Below are the code and all the weights of a small trained network. Each question names an input and a class and asks about switching units off, where a switched-off unit gives its printed mean instead of its output.

import numpy as np


def w(rows, s, z=0):
    codes = np.array(rows[::2]) - 128.0
    scale = np.full(codes.shape[1], s)
    scale[-1] = z or s
    return codes * scale


def f(y):
    return np.maximum(y, 0)


def log_softmax(a):
    a = a - a.max(-1, keepdims=True)
    return a - np.log(np.exp(a).sum(-1, keepdims=True))


def net(x, mask):
    res = np.array(x, float).reshape(1, 7) / 4 @ E
    y = f(res @ A[0][:, :-1].T + A[0][:, -1])
    res = res + np.where(mask, y, B[0][:, -1]) @ B[0][:, :-1]
    return log_softmax(res[-1] @ U[:, :-1].T + U[:, -1])


A, B = {}, {}
E = w([
[129,129,132,127,125,129,127,130,128],'x0',
[135,156,156,124,135,201,246,14,103],'x1',
[188,126,103,139,191,76,30,2,228],'x2',
[225,71,52,131,208,161,147,154,96],'x3',
[134,24,130,130,53,154,96,90,91],'x4',
[66,142,169,126,204,189,57,118,52],'x5',
[180,197,101,118,99,26,112,90,18],'x6',
],0.0053)
A[0] = w([
[138,94,119,131,127,80,20,248,146,16],'N0',
[61,168,163,136,68,107,113,100,171,72],'N1',
[176,118,125,131,61,79,189,150,204,59],'N2',
[113,152,140,128,100,144,169,192,99,32],'N3',
[107,95,145,125,138,182,135,139,200,48],'N4',
[58,159,170,125,81,101,108,112,147,62],'N5',
[178,175,116,127,111,38,121,104,23,25],'N6',
[118,92,145,127,147,191,139,181,217,56],'N7',
[138,141,144,128,143,186,227,23,113,8],'N8',
[149,153,120,127,175,110,72,69,182,50],'N9',
[139,208,147,121,194,127,164,176,153,83],'N10',
[112,129,142,127,94,154,186,228,63,29],'N11',
[185,124,105,125,97,89,182,138,170,76],'N12',
[98,100,129,137,157,175,133,134,173,64],'N13',
[102,147,166,127,203,188,39,113,52,36],'N14',
[144,21,136,131,50,156,88,83,78,52],'N15',
[165,120,129,131,155,113,70,42,186,27],'N16',
[212,69,79,132,213,148,151,161,91,35],'N17',
[128,212,119,135,192,97,159,160,157,73],'N18',
],0.015,0.017)
B[0] = w([
[128,241,129,128,120,101,184,122,160,250],'N0',
[202,127,115,134,149,172,122,140,125,231],'N1',
[60,138,133,127,185,158,94,125,111,202],'N2',
[117,84,112,108,129,131,180,134,122,175],'N3',
[127,117,120,126,78,124,107,130,76,178],'N4',
[188,140,125,117,139,174,129,115,135,207],'N5',
[126,135,130,137,33,143,100,119,61,217],'N6',
[135,129,134,140,68,122,94,110,69,224],'N7',
[132,253,125,130,121,81,164,155,154,217],'N8',
[116,80,144,147,132,125,194,143,114,220],'N9',
[113,99,120,121,106,120,100,111,191,213],'N10',
[111,79,132,142,153,125,209,126,116,255],'N11',
[78,145,131,134,167,174,109,129,124,184],'N12',
[117,133,115,121,89,129,114,113,89,171],'N13',
[53,146,121,132,180,183,90,129,108,221],'N14',
[105,84,125,128,97,112,91,115,236,214],'N15',
[104,71,115,110,121,130,205,143,112,219],'N16',
[226,121,138,124,156,187,126,132,131,217],'N17',
[127,101,134,137,97,122,94,115,198,197],'N18',
],0.036,0.0047)
U = w([
[105,103,136,129,131,129,174,139,122,100],'0',
[124,206,134,126,121,113,136,132,148,105],'1',
[120,136,134,133,71,132,87,104,82,104],'2',
[122,137,144,132,137,134,107,125,133,251],'3',
[79,146,130,128,166,167,90,124,127,112],'4',
[184,136,134,123,143,171,112,127,141,120],'5',
[111,112,131,122,108,118,91,107,195,106],'6',
[151,117,169,54,197,1,48,163,92,129],'7',
],0.0097,0.024)

Each question gives the input, the list of numbers given to net, and the class t.
The units are the neurons (one row each of A and B). Each row of codes is followed by its name. A weight is (code - 128) times the scale printed after its matrix; where a second scale follows, it is the last column's (A, B and U).
mask holds one flag per neuron, in row order. A switched-off neuron (its flag False) gives its mean, the last column of its row in B, instead of its output. The means were averaged over made-up inputs and are rounded, as every weight is.
A unit's drop is (log p(t) with every unit on - log p(t) with that unit switched off) / (log p(t) with every unit on - log p(t) with every unit switched off).
The circuit of an input: a set's keep is (log p(t) with only the set's units on - log p(t) with every unit switched off) / (log p(t) with every unit on - log p(t) with every unit switched off). Starting from the 12 units with the biggest drops (on a tie, the unit counted first), units are removed one at a time, each time the one whose removal leaves the highest keep (on an exact tie, the one counted first), for as long as the keep stays at least 0.8.
circuit, biggest first: the units of the circuit, biggest drop first
most important unit: the unit with the biggest drop
top k neurons: the k neurons with the biggest drops, biggest first
drop when u is switched off: that unit's drop, to one decimal
input [4,2,3,-1,-3,8,-8], class 2: top 2 neurons -> (N7; N4)
input [-1,-5,6,1,-7,3,2], class 6: most important unit -> N18
input [-6,-2,-8,2,1,-2,-7], class 0: top 3 neurons -> (N11; N3; N6)
input [-3,-6,-5,4,-2,6,-6], class 1: top 2 neurons -> (N0; N6)
input [-5,0,5,-2,-3,0,1], class 0: circuit, biggest first -> (N9; N16)
input [-1,2,-6,4,4,-7,-1], class 4: top 2 neurons -> (N2; N12)
input [6,6,2,-1,-7,-3,-6], class 6: top 2 neurons -> (N10; N18)
input [-5,6,-3,-6,-4,1,1], class 1: top 2 neurons -> (N8; N17)
input [8,-7,8,-3,4,8,4], class 0: top 2 neurons -> (N16; N9)
input [3,5,6,-1,-3,3,4], class 0: top 2 neurons -> (N9; N16)
input [-4,-7,5,-8,0,-4,-5], class 5: top 3 neurons -> (N1; N5; N8)
input [4,6,6,5,-8,-3,-7], class 6: top 2 neurons -> (N10; N18)
input [-2,-4,0,7,6,2,-6], class 5: top 2 neurons -> (N17; N6)
input [5,8,0,1,-1,5,-3], class 1: circuit, biggest first -> (N8)
input [-6,-8,-5,4,1,-8,-4], class 1: top 2 neurons -> (N0; N14)
input [5,-4,-7,5,-3,-7,0], class 0: top 3 neurons -> (N11; N3; N14)
input [0,-1,7,1,-6,-3,6], class 0: top 2 neurons -> (N9; N16)
input [3,0,6,2,8,8,8], class 2: top 2 neurons -> (N6; N2)
input [1,-2,2,5,-7,-6,8], class 2: drop when N6 is switched off -> 1.9
input [5,2,3,7,-1,4,-4], class 5: drop when N17 is switched off -> 1.3
input [3,-6,0,-3,-5,7,-3], class 4: drop when N8 is switched off -> 0.7
input [3,-2,-6,4,4,5,-8], class 2: drop when N7 is switched off -> 0.5
input [0,3,7,0,1,3,0], class 0: most important unit -> N16
